Below is a small trained network, with its code and all its weights. Each question gives an input and a class and asks what happens when units are switched off, that is, made to give their printed mean instead of their output.

import numpy as np


def w(rows, s, z=0):
    codes = np.array(rows[::2]) - 128.0
    scale = np.full(codes.shape[1], s)
    scale[-1] = z or s
    return codes * scale


def f(y):
    return np.maximum(y, 0)


def log_softmax(a):
    a = a - a.max(-1, keepdims=True)
    return a - np.log(np.exp(a).sum(-1, keepdims=True))


def net(x, mask):
    res = np.array(x, float).reshape(1, 3) / 4 @ E
    y = f(res @ A[0][:, :-1].T + A[0][:, -1])
    res = res + np.where(mask, y, B[0][:, -1]) @ B[0][:, :-1]
    return log_softmax(res[-1] @ U[:, :-1].T + U[:, -1])


A, B = {}, {}
E = w([
[136,131,34,245,120],'x0',
[171,166,91,58,12],'x1',
[156,108,253,163,65],'x2',
],0.013)
A[0] = w([
[149,137,106,246,175,157],'n0',
[123,124,78,225,81,142],'n1',
[145,89,188,172,181,195],'n2',
[130,97,143,114,247,185],'n3',
[131,137,165,158,137,132],'n4',
[157,133,149,33,134,189],'n5',
[140,120,195,182,65,108],'n6',
[89,137,158,77,139,255],'n7',
[130,135,32,81,134,254],'n8',
[86,91,132,181,164,218],'n9',
[83,161,182,126,123,138],'n10',
[102,121,145,177,170,192],'n11',
[77,131,88,96,244,239],'n12',
[150,101,174,112,146,226],'n13',
[138,130,158,169,132,171],'n14',
[188,105,155,146,22,141],'n15',
[104,91,220,144,185,226],'n16',
],0.014,0.0038)
B[0] = w([
[139,80,52,250,150,253],'n0',
[175,174,156,228,38,243],'n1',
[63,215,125,144,178,226],'n2',
[164,153,152,109,204,232],'n3',
[89,150,135,134,139,170],'n4',
[52,27,93,64,134,212],'n5',
[118,85,243,177,125,222],'n6',
[104,98,133,34,172,197],'n7',
[162,128,4,63,72,239],'n8',
[126,128,88,198,203,216],'n9',
[127,152,143,87,128,175],'n10',
[100,127,109,176,181,205],'n11',
[242,83,126,88,209,249],'n12',
[100,147,137,80,165,192],'n13',
[92,131,147,159,152,178],'n14',
[143,102,233,115,43,234],'n15',
[99,254,141,84,180,250],'n16',
],0.02,0.015)
U = w([
[225,126,167,78,248,218],'0',
[44,255,141,119,177,122],'1',
[191,127,52,185,197,46],'2',
[71,207,156,240,159,5],'3',
[124,92,55,56,128,146],'4',
[127,103,198,76,133,134],'5',
[206,205,35,131,58,206],'6',
[117,151,172,198,52,134],'7',
],0.0092,0.0023)

Each question gives the input, the list of numbers given to net, and the class t.
The units are the neurons (one row each of A and B). Each row of codes is followed by its name. A weight is (code - 128) times the scale printed after its matrix; where a second scale follows, it is the last column's (A, B and U).
mask holds one flag per neuron, in row order. A switched-off neuron (its flag False) gives its mean, the last column of its row in B, instead of its output. The means were averaged over made-up inputs and are rounded, as every weight is.
A unit's drop is (log p(t) with every unit on - log p(t) with that unit switched off) / (log p(t) with every unit on - log p(t) with every unit switched off).
The circuit of an input: a set's keep is (log p(t) with only the set's units on - log p(t) with every unit switched off) / (log p(t) with every unit on - log p(t) with every unit switched off). Starting from the 12 units with the biggest drops (on a tie, the unit counted first), units are removed one at a time, each time the one whose removal leaves the highest keep (on an exact tie, the one counted first), for as long as the keep stays at least 0.8.
circuit, biggest first: the units of the circuit, biggest drop first
top k neurons: the k neurons with the biggest drops, biggest first
drop of u: that unit's drop, to one decimal
input [-8,-5,1], class 1: circuit, biggest first -> (n16)
input [1,6,1], class 7: circuit, biggest first -> (n12, n15)
input [5,-5,1], class 3: top 2 neurons -> (n8, n2)
input [1,-8,3], class 3: top 2 neurons -> (n0, n9)
input [8,2,-7], class 6: top 2 neurons -> (n8, n1)
input [6,1,0], class 6: top 3 neurons -> (n1, n6, n12)
input [0,2,2], class 5: top 2 neurons -> (n1, n0)
input [-5,2,1], class 5: top 2 neurons -> (n8, n0)
input [-3,-7,2], class 1: top 2 neurons -> (n16, n2)
input [-2,-8,1], class 1: top 2 neurons -> (n2, n16)
input [8,1,-6], class 6: top 2 neurons -> (n8, n1)
input [2,-6,7], class 3: drop of n0 -> 0.1
input [-7,-6,1], class 1: drop of n16 -> 1.9
input [-8,1,0], class 4: circuit, biggest first -> (n5)
input [6,2,-7], class 6: drop of n8 -> 0.5
input [2,4,0], class 6: drop of n6 -> 0.3
